Below is a small trained network, with its code and all its weights. Each question gives an input and a class and asks what happens when units are switched off, that is, made to give their printed mean instead of their output.

import numpy as np


def w(rows, s, z=0):
    codes = np.array(rows[::2]) - 128.0
    scale = np.full(codes.shape[1], s)
    scale[-1] = z or s
    return codes * scale


def norm(h):
    return h / np.sqrt((h * h).mean(-1, keepdims=True) + 1e-5)


def f(y):
    return np.maximum(y, 0)


def log_softmax(a):
    a = a - a.max(-1, keepdims=True)
    return a - np.log(np.exp(a).sum(-1, keepdims=True))


def net(x, mask):
    res = np.array(x, float).reshape(1, 5) / 4 @ E
    u = 0
    for l in range(4):
        y = f(norm(res) @ A[l][:, :-1].T + A[l][:, -1])
        res = res + np.where(mask[u : u + 9], y, B[l][:, -1]) @ B[l][:, :-1]
        u += 9
    return log_softmax(norm(res)[-1] @ U[:, :-1].T + U[:, -1])


A, B = {}, {}
E = w([
[193,205,168,150,207,176,171,185,69,164],'x0',
[69,148,42,48,126,94,205,133,101,94],'x1',
[234,2,126,40,138,157,230,86,167,132],'x2',
[154,143,113,132,77,188,122,165,132,77],'x3',
[173,87,121,158,184,93,123,89,73,41],'x4',
],0.0075)
A[0] = w([
[96,79,184,186,155,188,95,123,144,165,29],'L0N1',
[98,141,130,132,112,118,114,146,88,137,103],'L0N2',
[166,86,116,129,173,160,148,68,143,143,165],'L0N3',
[132,159,94,54,100,69,105,136,168,87,72],'L0N4',
[163,76,115,174,79,193,83,101,2,94,176],'L0N5',
[178,179,157,150,126,112,203,176,68,164,3],'L0N6',
[81,114,199,129,156,50,171,47,79,220,118],'L0N7',
[71,54,158,105,54,62,93,126,150,136,96],'L0N8',
[135,148,172,128,69,141,132,140,148,193,105],'L0N9',
],0.0083,0.0041)
B[0] = w([
[13,78,251,118,155,154,90,34,21,180,177],'L0N1',
[104,216,164,122,119,110,159,84,201,116,180],'L0N2',
[98,151,232,89,159,49,47,168,180,98,241],'L0N3',
[164,65,231,181,147,141,208,130,60,189,200],'L0N4',
[83,92,195,178,152,110,156,125,159,92,217],'L0N5',
[218,117,142,158,49,146,158,177,22,150,200],'L0N6',
[181,120,46,196,217,210,75,235,193,37,246],'L0N7',
[218,175,57,160,120,166,64,190,83,218,253],'L0N8',
[131,105,122,150,202,166,254,37,205,129,209],'L0N9',
],0.0065,0.0049)
A[1] = w([
[145,156,139,177,127,75,89,62,56,84,80],'L1N1',
[103,94,156,169,5,238,184,173,162,5,64],'L1N2',
[90,147,70,115,112,167,197,87,184,174,114],'L1N3',
[119,116,116,176,184,63,160,89,143,182,84],'L1N4',
[72,144,15,49,111,90,176,128,59,77,100],'L1N5',
[152,196,98,70,143,145,184,138,46,115,153],'L1N6',
[125,129,156,123,200,47,113,139,160,98,126],'L1N7',
[93,180,145,94,60,169,32,96,19,253,116],'L1N8',
[115,51,49,139,13,86,41,76,143,130,5],'L1N9',
],0.0065,0.0029)
B[1] = w([
[128,162,127,81,130,120,144,36,114,167,199],'L1N1',
[122,140,88,85,208,199,70,127,98,138,225],'L1N2',
[115,127,125,175,189,148,180,119,181,160,225],'L1N3',
[110,104,90,103,111,154,103,125,104,107,171],'L1N4',
[83,69,172,201,86,154,75,120,125,155,226],'L1N5',
[127,46,179,187,162,75,95,153,148,170,250],'L1N6',
[89,147,107,122,93,172,186,136,114,137,240],'L1N7',
[166,104,127,90,107,109,144,128,161,105,254],'L1N8',
[251,128,65,142,126,72,112,144,49,181,191],'L1N9',
],0.011,0.0037)
A[2] = w([
[117,186,131,135,174,118,76,145,82,167,255],'L2N1',
[87,107,64,146,198,191,95,181,150,80,51],'L2N2',
[147,112,110,171,132,74,147,76,47,1,236],'L2N3',
[143,75,138,152,173,97,116,104,134,73,79],'L2N4',
[247,95,131,104,116,131,150,137,112,110,103],'L2N5',
[160,124,64,152,129,58,171,151,115,129,218],'L2N6',
[53,84,106,133,126,105,173,193,114,120,43],'L2N7',
[211,76,176,4,131,164,180,170,201,142,178],'L2N8',
[76,245,152,175,54,91,118,132,141,103,48],'L2N9',
],0.0092,0.00081)
B[2] = w([
[125,81,78,53,68,97,161,125,83,76,203],'L2N1',
[148,154,167,114,209,219,87,118,71,49,213],'L2N2',
[154,169,125,119,164,150,190,176,255,225,189],'L2N3',
[114,168,80,160,79,171,137,82,143,182,185],'L2N4',
[111,109,137,96,48,124,132,130,154,92,203],'L2N5',
[171,109,148,181,135,152,68,150,139,119,173],'L2N6',
[97,111,219,139,133,126,40,62,111,170,175],'L2N7',
[77,172,91,132,140,64,124,109,104,77,255],'L2N8',
[105,163,88,114,145,49,157,76,162,68,178],'L2N9',
],0.0095,0.0084)
A[3] = w([
[158,161,193,150,112,89,179,212,52,110,105],'L3N1',
[154,171,144,123,176,105,195,185,139,190,186],'L3N2',
[114,115,94,111,146,82,121,118,164,84,108],'L3N3',
[124,177,41,147,160,154,152,123,174,179,147],'L3N4',
[144,2,175,88,153,125,135,111,141,111,200],'L3N5',
[137,103,161,89,101,117,144,141,69,115,103],'L3N6',
[120,152,139,56,100,156,96,181,96,119,5],'L3N7',
[149,136,145,128,91,162,126,59,120,155,131],'L3N8',
[185,98,74,150,141,151,101,188,129,92,215],'L3N9',
],0.0099,0.0028)
B[3] = w([
[169,79,72,148,32,52,53,150,105,179,213],'L3N1',
[151,65,69,123,64,188,108,125,249,133,229],'L3N2',
[178,200,112,131,158,127,193,149,51,83,215],'L3N3',
[175,66,165,129,112,210,183,153,181,109,251],'L3N4',
[60,208,77,184,113,55,63,103,106,102,231],'L3N5',
[143,191,56,71,114,239,181,95,141,194,163],'L3N6',
[84,133,160,117,164,230,93,142,93,102,150],'L3N7',
[48,3,171,188,178,147,115,190,41,131,177],'L3N8',
[157,189,174,106,71,174,141,214,51,113,253],'L3N9',
],0.0071,0.0054)
U = w([
[208,108,90,159,10,103,91,173,96,183,131],'0',
[95,208,77,110,124,39,170,69,136,56,139],'1',
[23,77,225,221,140,115,31,99,93,183,133],'2',
[136,147,136,142,177,202,86,146,79,93,203],'3',
[111,99,144,152,138,197,196,109,250,182,133],'4',
[72,121,240,77,138,105,130,168,90,137,53],'5',
[119,120,200,24,151,67,141,93,145,245,3],'6',
],0.011,0.0043)

Each question gives the input, the list of numbers given to net, and the class t.
The units are the neurons (one row each of A and B). Each row of codes is followed by its name. A weight is (code - 128) times the scale printed after its matrix; where a second scale follows, it is the last column's (A, B and U).
mask holds one flag per neuron, layer by layer. A switched-off neuron (its flag False) gives its mean, the last column of its row in B, instead of its output. The means were averaged over made-up inputs and are rounded, as every weight is.
A unit's drop is (log p(t) with every unit on - log p(t) with that unit switched off) / (log p(t) with every unit on - log p(t) with every unit switched off).
The circuit of an input: a set's keep is (log p(t) with only the set's units on - log p(t) with every unit switched off) / (log p(t) with every unit on - log p(t) with every unit switched off). Starting from the 12 units with the biggest drops (on a tie, the unit counted first), units are removed one at a time, each time the one whose removal leaves the highest keep (on an exact tie, the one counted first), for as long as the keep stays at least 0.8.
circuit, biggest first: the units of the circuit, biggest drop first
unit that matters most: the unit with the biggest drop
k most important neurons: the k neurons with the biggest drops, biggest first
k most important neurons of layer l: the k neurons of layer l with the biggest drops, biggest first
input [-3,5,8,-5,-8], class 1: circuit, biggest first	(L2N8)
input [6,-4,-5,-3,4], class 0: circuit, biggest first	(L3N1; L2N1)
input [1,0,-4,-7,-8], class 4: 2 most important neurons	(L0N9; L1N3)
input [2,-8,7,7,-6], class 2: circuit, biggest first	(L0N1; L3N8; L3N5)
input [1,4,1,-4,5], class 4: 2 most important neurons of layer 1	(L1N2; L1N3)
input [0,6,8,8,5], class 1: 2 most important neurons	(L0N7; L2N8)
input [-6,7,-2,6,5], class 2: 2 most important neurons	(L1N5; L0N7)
input [-2,2,-5,3,5], class 1: 3 most important neurons of layer 2	(L2N9; L2N1; L2N4)
input [-8,-4,-8,-6,4], class 0: 4 most important neurons	(L1N9; L0N8; L0N3; L2N8)
input [7,0,6,-2,-5], class 0: circuit, biggest first	(L0N6; L3N1)
input [-6,8,6,-6,2], class 2: circuit, biggest first	(L1N5; L2N7)
input [3,-3,-1,-3,-5], class 4: 3 most important neurons	(L0N9; L1N2; L0N3)
input [-3,-6,7,-3,7], class 1: circuit, biggest first	(L2N8; L3N5)
input [0,-1,-1,-6,-5], class 3: unit that matters most	L0N7
input [8,-2,-6,0,8], class 0: 3 most important neurons	(L3N1; L0N6; L2N1)
input [2,-4,-2,6,7], class 4: 2 most important neurons	(L2N3; L0N7)
input [7,-5,-4,7,-4], class 0: 3 most important neurons of layer 0	(L0N7; L0N6; L0N1)
input [-6,6,-4,2,2], class 0: 3 most important neurons	(L1N9; L0N8; L0N9)
input [2,5,-5,3,3], class 1: 2 most important neurons of layer 0	(L0N2; L0N7)
input [6,8,4,6,-7], class 2: unit that matters most	L1N6
